Below are the code and all the weights of a small trained network. Each question names an input and a target symbol and asks about switching units off, where a switched-off unit gives its printed mean instead of its output.

import numpy as np


def w(rows, s, z=0):
    codes = np.array(rows[::2]) - 128.0
    scale = np.full(codes.shape[1], s)
    scale[-1] = z or s
    return codes * scale


def f(y):
    return np.maximum(y, 0)


def softmax(a):
    e = np.exp(a - a.max(-1, keepdims=True))
    return e / e.sum(-1, keepdims=True)


def log_softmax(a):
    a = a - a.max(-1, keepdims=True)
    return a - np.log(np.exp(a).sum(-1, keepdims=True))


def net(x, mask):
    ids = ['γεζηθλμξστφ'.index(c) for c in x.split()]
    T = len(ids)
    res = E[ids] + P[:T]
    u = 0
    for l in range(2):
        q, k, v = (res @ M[l].T for M in (Q, K, V))
        z = softmax(np.where(np.tri(T) > 0, q @ k.T / 3**0.5, -1e9)) @ v
        res = res + np.where(mask[u], z, O[l][:, -1]) @ O[l][:, :-1]
        u += 1
        y = f(res @ A[l][:, :-1].T + A[l][:, -1])
        res = res + np.where(mask[u : u + 4], y, B[l][:, -1]) @ B[l][:, :-1]
        u += 4
    return log_softmax(res[-1] @ U[:, :-1].T + U[:, -1])


Q, K, V, O, A, B = {}, {}, {}, {}, {}, {}
E = w([
[151,119,182,111,145,206,158,143],'γ',
[153,117,183,118,155,176,164,142],'ε',
[159,79,172,62,91,104,96,59],'ζ',
[84,183,79,180,106,76,120,84],'η',
[163,140,188,88,141,160,90,116],'θ',
[158,207,138,152,183,185,107,124],'λ',
[83,3,151,84,42,164,173,214],'μ',
[81,76,74,191,122,182,222,201],'ξ',
[154,165,148,84,147,91,47,73],'σ',
[152,176,127,195,222,221,211,172],'τ',
[79,48,107,68,72,16,174,103],'φ',
],0.0049)
P = w([
[197,125,189,114,219,118,141,98],'0',
[101,120,103,240,134,29,209,73],'1',
[87,153,73,50,59,186,85,143],'2',
[51,113,77,253,87,23,210,92],'3',
[47,171,37,36,4,205,75,165],'4',
[94,105,111,255,126,27,212,77],'5',
],0.0048)
Q[0] = w([
[61,186,41,10,38,229,23,194],'0.h1',
[137,178,107,36,88,218,46,177],'0.h1',
[61,187,41,9,37,230,22,194],'0.h1',
],0.011)
K[0] = w([
[13,132,41,135,49,125,129,151],'0.h1',
[10,127,36,167,50,100,149,133],'0.h1',
[13,132,41,135,50,124,129,151],'0.h1',
],0.011)
V[0] = w([
[211,97,222,25,142,139,38,99],'0.h1',
[118,3,149,113,109,199,239,208],'0.h1',
[167,225,142,191,204,254,138,166],'0.h1',
],0.0064)
O[0] = w([
[152,117,237,90,136,77,64,174,145],'0.h1',
[39,20,151,163,225,225,129,124,5],'0.h1',
[219,172,129,254,153,211,127,188,106],'0.h1',
],0.0074,0.0021)
A[0] = w([
[126,144,90,138,123,126,222,73,232],'0.n1',
[200,90,254,177,196,124,64,238,187],'0.n2',
[149,130,111,198,148,107,232,78,253],'0.n3',
[88,76,144,136,211,118,171,57,236],'0.n4',
],0.0055,0.0032)
B[0] = w([
[101,149,60,151,103,121,190,58,243],'0.n1',
[167,126,254,136,168,178,65,197,184],'0.n2',
[134,152,101,235,140,110,217,75,252],'0.n3',
[32,45,133,139,191,139,206,34,189],'0.n4',
],0.0046,0.0047)
Q[1] = w([
[60,71,78,56,159,245,89,162],'1.h1',
[134,220,56,19,23,192,81,139],'1.h1',
[40,158,39,1,35,220,89,102],'1.h1',
],0.0069)
K[1] = w([
[29,85,64,103,47,178,121,147],'1.h1',
[89,178,1,125,53,113,140,60],'1.h1',
[39,124,11,127,69,143,159,67],'1.h1',
],0.0075)
V[1] = w([
[208,253,123,227,135,222,98,217],'1.h1',
[120,44,211,51,170,212,30,190],'1.h1',
[55,34,78,245,206,245,240,92],'1.h1',
],0.0056)
O[1] = w([
[232,192,73,229,51,216,122,202,115],'1.h1',
[29,87,175,226,143,166,38,186,1],'1.h1',
[151,19,67,142,201,254,190,48,117],'1.h1',
],0.0056,0.0039)
A[1] = w([
[122,152,121,45,122,72,180,86,251],'1.n1',
[218,253,131,161,13,98,74,219,17],'1.n2',
[249,181,88,71,73,104,190,99,245],'1.n3',
[228,78,26,132,159,236,211,87,69],'1.n4',
],0.0051,0.0019)
B[1] = w([
[153,169,209,125,125,137,183,101,238],'1.n1',
[142,3,33,37,137,123,211,213,215],'1.n2',
[144,164,159,141,39,195,146,73,255],'1.n3',
[176,173,91,112,149,19,17,89,241],'1.n4',
],0.0056,0.0098)
U = w([
[108,136,169,180,115,206,113,133,134],'γ',
[109,134,173,182,128,194,125,132,174],'ε',
[66,189,192,147,127,46,2,110,179],'ζ',
[194,193,167,99,70,142,183,78,233],'η',
[123,108,133,135,114,140,103,160,125],'θ',
[163,69,88,119,111,209,202,182,61],'λ',
[47,58,123,115,125,218,141,113,168],'μ',
[161,82,56,92,182,86,55,89,94],'ξ',
[151,100,68,58,129,33,120,190,51],'σ',
[173,174,115,169,138,142,50,129,47],'τ',
[96,110,166,61,210,84,218,121,5],'φ',
],0.0047,0.0025)

Each question gives the input, a string of symbols that net reads in full, and the target symbol t.
The units are the heads (3 rows each of Q, K, V and O) and the neurons (one row each of A and B). Each row of codes is followed by its name. A weight is (code - 128) times the scale printed after its matrix; where a second scale follows, it is the last column's (O, A, B and U).
mask holds one flag per unit, layer by layer, with each layer's heads first. A switched-off unit (its flag False) gives its mean, the last column of its rows in O or B, instead of its output. The means were averaged over made-up inputs and are rounded, as every weight is.
A unit's drop is (log p(t) with every unit on - log p(t) with that unit switched off) / (log p(t) with every unit on - log p(t) with every unit switched off).
The circuit of an input: a set's keep is (log p(t) with only the set's units on - log p(t) with every unit switched off) / (log p(t) with every unit on - log p(t) with every unit switched off). Starting from all 10 units, units are removed one at a time, each time the one whose removal leaves the highest keep (on an exact tie, the one counted first), for as long as the keep stays at least 0.8.
circuit, biggest first: the units of the circuit, biggest drop first
unit that matters most: the unit with the biggest drop
top k neurons: the k neurons with the biggest drops, biggest first
k most important neurons of layer l: the k neurons of layer l with the biggest drops, biggest first
drop when u is switched off: that unit's drop, to one decimal
input λ σ ε ε, target λ: 2 most important neurons of layer 0 => [0.n2 0.n4]
input σ ζ ε η σ μ, target σ: 2 most important neurons of layer 1 => [1.n2 1.n3]
input μ σ φ σ, target μ: circuit, biggest first => [0.h1 1.h1 0.n4]
input λ ζ η μ ε ζ, target λ: top 2 neurons => [1.n2 0.n2]
input ξ λ η ζ, target ξ: top 2 neurons => [1.n4 0.n4]
input σ η μ ξ σ η, target σ: circuit, biggest first => [0.h1 1.n2 1.h1 0.n4]
input ζ η η η η σ, target ζ: circuit, biggest first => [0.h1 1.h1 0.n2]
input η ξ γ, target ξ: most important neuron of layer 1 => [1.n4]
input η η φ, target φ: circuit, biggest first => [0.h1 1.h1 1.n1]
input φ η μ ζ η ε, target φ: top 2 neurons => [0.n4 1.n3]
input λ σ η η φ η, target λ: top 4 neurons => [1.n2 0.n2 1.n4 0.n4]
input σ γ ζ, target ζ: 2 most important neurons of layer 0 => [0.n3 0.n1]
input ξ η ξ σ, target ξ: circuit, biggest first => [0.h1 1.h1 1.n4 0.n4]
input η σ η λ η φ, target η: unit that matters most => 1.h1
input σ η η λ, target σ: drop when 0.n4 is switched off => 0.1
input ξ ζ γ τ ξ ζ, target ξ: drop when 1.n4 is switched off => 0.7
input λ ξ μ λ ζ, target μ: drop when 0.h1 is switched off => 1.3
input φ η η ζ, target φ: drop when 1.h1 is switched off => 0.6
